Below are the code and all the weights of a small trained network. Each question names an input and a class and asks about switching units off, where a switched-off unit gives its printed mean instead of its output.

import numpy as np


def w(rows, s, z=0):
    codes = np.array(rows[::2]) - 128.0
    scale = np.full(codes.shape[1], s)
    scale[-1] = z or s
    return codes * scale


def norm(h):
    return h / np.sqrt((h * h).mean(-1, keepdims=True) + 1e-5)


def f(y):
    return y / 2 * (1 + np.tanh(0.7978845608 * (y + 0.044715 * y**3)))


def log_softmax(a):
    a = a - a.max(-1, keepdims=True)
    return a - np.log(np.exp(a).sum(-1, keepdims=True))


def net(x, mask):
    res = np.array(x, float).reshape(1, 3) / 4 @ E
    u = 0
    for l in range(4):
        y = f(norm(res) @ A[l][:, :-1].T + A[l][:, -1])
        res = res + np.where(mask[u : u + 4], y, B[l][:, -1]) @ B[l][:, :-1]
        u += 4
    return log_softmax(norm(res)[-1] @ U[:, :-1].T + U[:, -1])


A, B = {}, {}
E = w([
[3,160,98,135,115,92,237,175],'x0',
[126,201,143,203,178,64,57,198],'x1',
[136,81,67,145,230,59,155,68],'x2',
],0.0024)
A[0] = w([
[43,161,102,93,90,74,236,134,122],'L0N0',
[99,191,218,134,2,186,81,161,107],'L0N1',
[141,63,114,40,72,172,182,55,248],'L0N2',
[231,127,180,101,177,169,60,59,202],'L0N3',
],0.0024,0.0017)
B[0] = w([
[137,104,97,196,138,153,17,116,203],'L0N0',
[134,77,226,130,167,68,170,155,185],'L0N1',
[168,161,70,166,112,58,97,217,253],'L0N2',
[3,133,104,231,155,149,143,133,220],'L0N3',
],0.0029,0.0021)
A[1] = w([
[126,58,116,52,68,191,208,39,50],'L1N0',
[20,148,115,97,122,86,212,171,2],'L1N1',
[252,123,169,117,147,177,56,81,25],'L1N2',
[114,171,160,207,185,106,123,159,59],'L1N3',
],0.0035,0.00091)
B[1] = w([
[177,253,103,136,137,116,83,184,199],'L1N0',
[79,124,103,190,124,160,73,62,252],'L1N1',
[3,178,96,192,81,154,191,74,191],'L1N2',
[180,112,70,137,117,111,95,160,251],'L1N3',
],0.0049,0.0013)
A[2] = w([
[141,140,41,30,60,200,192,74,82],'L2N0',
[157,2,77,145,141,121,56,154,101],'L2N1',
[236,120,171,138,122,190,53,5,84],'L2N2',
[38,136,91,196,126,194,85,55,2],'L2N3',
],0.004,0.00064)
B[2] = w([
[149,122,125,216,195,21,77,225,168],'L2N0',
[191,104,222,134,61,136,168,138,222],'L2N1',
[2,111,126,160,131,73,68,137,127],'L2N2',
[24,143,181,206,97,39,203,162,252],'L2N3',
],0.0045,0.0024)
A[3] = w([
[165,197,147,192,160,109,38,124,116],'L3N0',
[57,218,199,70,88,167,121,184,98],'L3N1',
[145,67,66,135,248,66,197,2,202],'L3N2',
[200,221,31,144,159,86,70,175,9],'L3N3',
],0.0039,0.0014)
B[3] = w([
[116,137,19,81,146,96,192,151,213],'L3N0',
[151,80,87,78,166,176,85,2,206],'L3N1',
[102,130,158,48,77,244,54,80,250],'L3N2',
[193,178,114,133,172,147,51,163,210],'L3N3',
],0.0049,0.0024)
U = w([
[2,131,115,195,113,98,144,98,159],'0',
[190,169,59,122,176,109,81,188,158],'1',
[125,94,154,40,107,232,73,57,152],'2',
[189,77,202,129,97,110,184,144,122],'3',
[125,120,132,64,182,127,210,119,2],'4',
],0.0099,0.0055)

Each question gives the input, the list of numbers given to net, and the class t.
The units are the neurons (one row each of A and B). Each row of codes is followed by its name. A weight is (code - 128) times the scale printed after its matrix; where a second scale follows, it is the last column's (A, B and U).
mask holds one flag per neuron, layer by layer. A switched-off neuron (its flag False) gives its mean, the last column of its row in B, instead of its output. The means were averaged over made-up inputs and are rounded, as every weight is.
A unit's drop is (log p(t) with every unit on - log p(t) with that unit switched off) / (log p(t) with every unit on - log p(t) with every unit switched off).
The circuit of an input: a set's keep is (log p(t) with only the set's units on - log p(t) with every unit switched off) / (log p(t) with every unit on - log p(t) with every unit switched off). Starting from the 12 units with the biggest drops (on a tie, the unit counted first), units are removed one at a time, each time the one whose removal leaves the highest keep (on an exact tie, the one counted first), for as long as the keep stays at least 0.8.
circuit, biggest first: the units of the circuit, biggest drop first
unit that matters most: the unit with the biggest drop
top k neurons: the k neurons with the biggest drops, biggest first
top k neurons in layer l: the k neurons of layer l with the biggest drops, biggest first
drop of u: that unit's drop, to one decimal
input [4,-5,-3], class 1: unit that matters most : L0N3
input [5,3,-6], class 2: circuit, biggest first : L3N1, L2N0
input [3,3,-4], class 2: top 3 neurons : L2N0, L0N3, L0N2
input [1,-3,3], class 3: circuit, biggest first : L2N1, L1N2
input [0,2,3], class 3: circuit, biggest first : L2N1, L1N0, L1N2
input [-8,-3,8], class 0: top 2 neurons : L1N2, L2N2
input [7,-8,8], class 1: circuit, biggest first : L1N0, L2N0
input [-7,7,4], class 0: top 3 neurons : L1N2, L0N2, L1N0
input [3,-4,1], class 1: top 2 neurons : L0N3, L0N1
input [3,-2,-3], class 3: top 3 neurons : L0N0, L1N2, L1N0
input [5,-8,2], class 1: top 2 neurons : L1N0, L0N3
input [-1,0,-1], class 3: top 2 neurons : L1N2, L2N1
input [5,3,8], class 2: top 3 neurons : L3N2, L1N2, L0N3
input [2,-4,0], class 1: top 4 neurons : L0N3, L0N1, L2N0, L2N3
input [-3,-1,-3], class 3: unit that matters most : L1N0
input [-4,4,-3], class 0: top 3 neurons : L0N2, L1N2, L1N0
input [5,3,7], class 2: top 3 neurons : L3N2, L1N2, L0N3
input [6,8,-1], class 1: top 2 neurons : L1N2, L1N3
input [6,8,5], class 1: top 2 neurons : L1N2, L1N3
input [3,-1,-7], class 2: circuit, biggest first : L3N1
input [2,1,-3], class 3: top 4 neurons : L0N1, L1N0, L1N2, L3N2
input [2,-3,2], class 3: top 2 neurons in layer 0 : L0N2, L0N0
input [-1,0,0], class 3: top 3 neurons in layer 1 : L1N2, L1N3, L1N0
input [-7,-7,6], class 0: top 2 neurons : L2N2, L1N2
input [2,3,-5], class 2: top 2 neurons in layer 2 : L2N0, L2N3
input [-2,-3,3], class 3: top 2 neurons in layer 0 : L0N2, L0N3
input [-5,-3,4], class 0: unit that matters most : L2N3
input [-4,-4,2], class 0: top 2 neurons in layer 0 : L0N2, L0N3
input [-3,-2,-2], class 3: top 2 neurons in layer 1 : L1N1, L1N0
input [1,-5,8], class 2: drop of L3N2 : 1.7
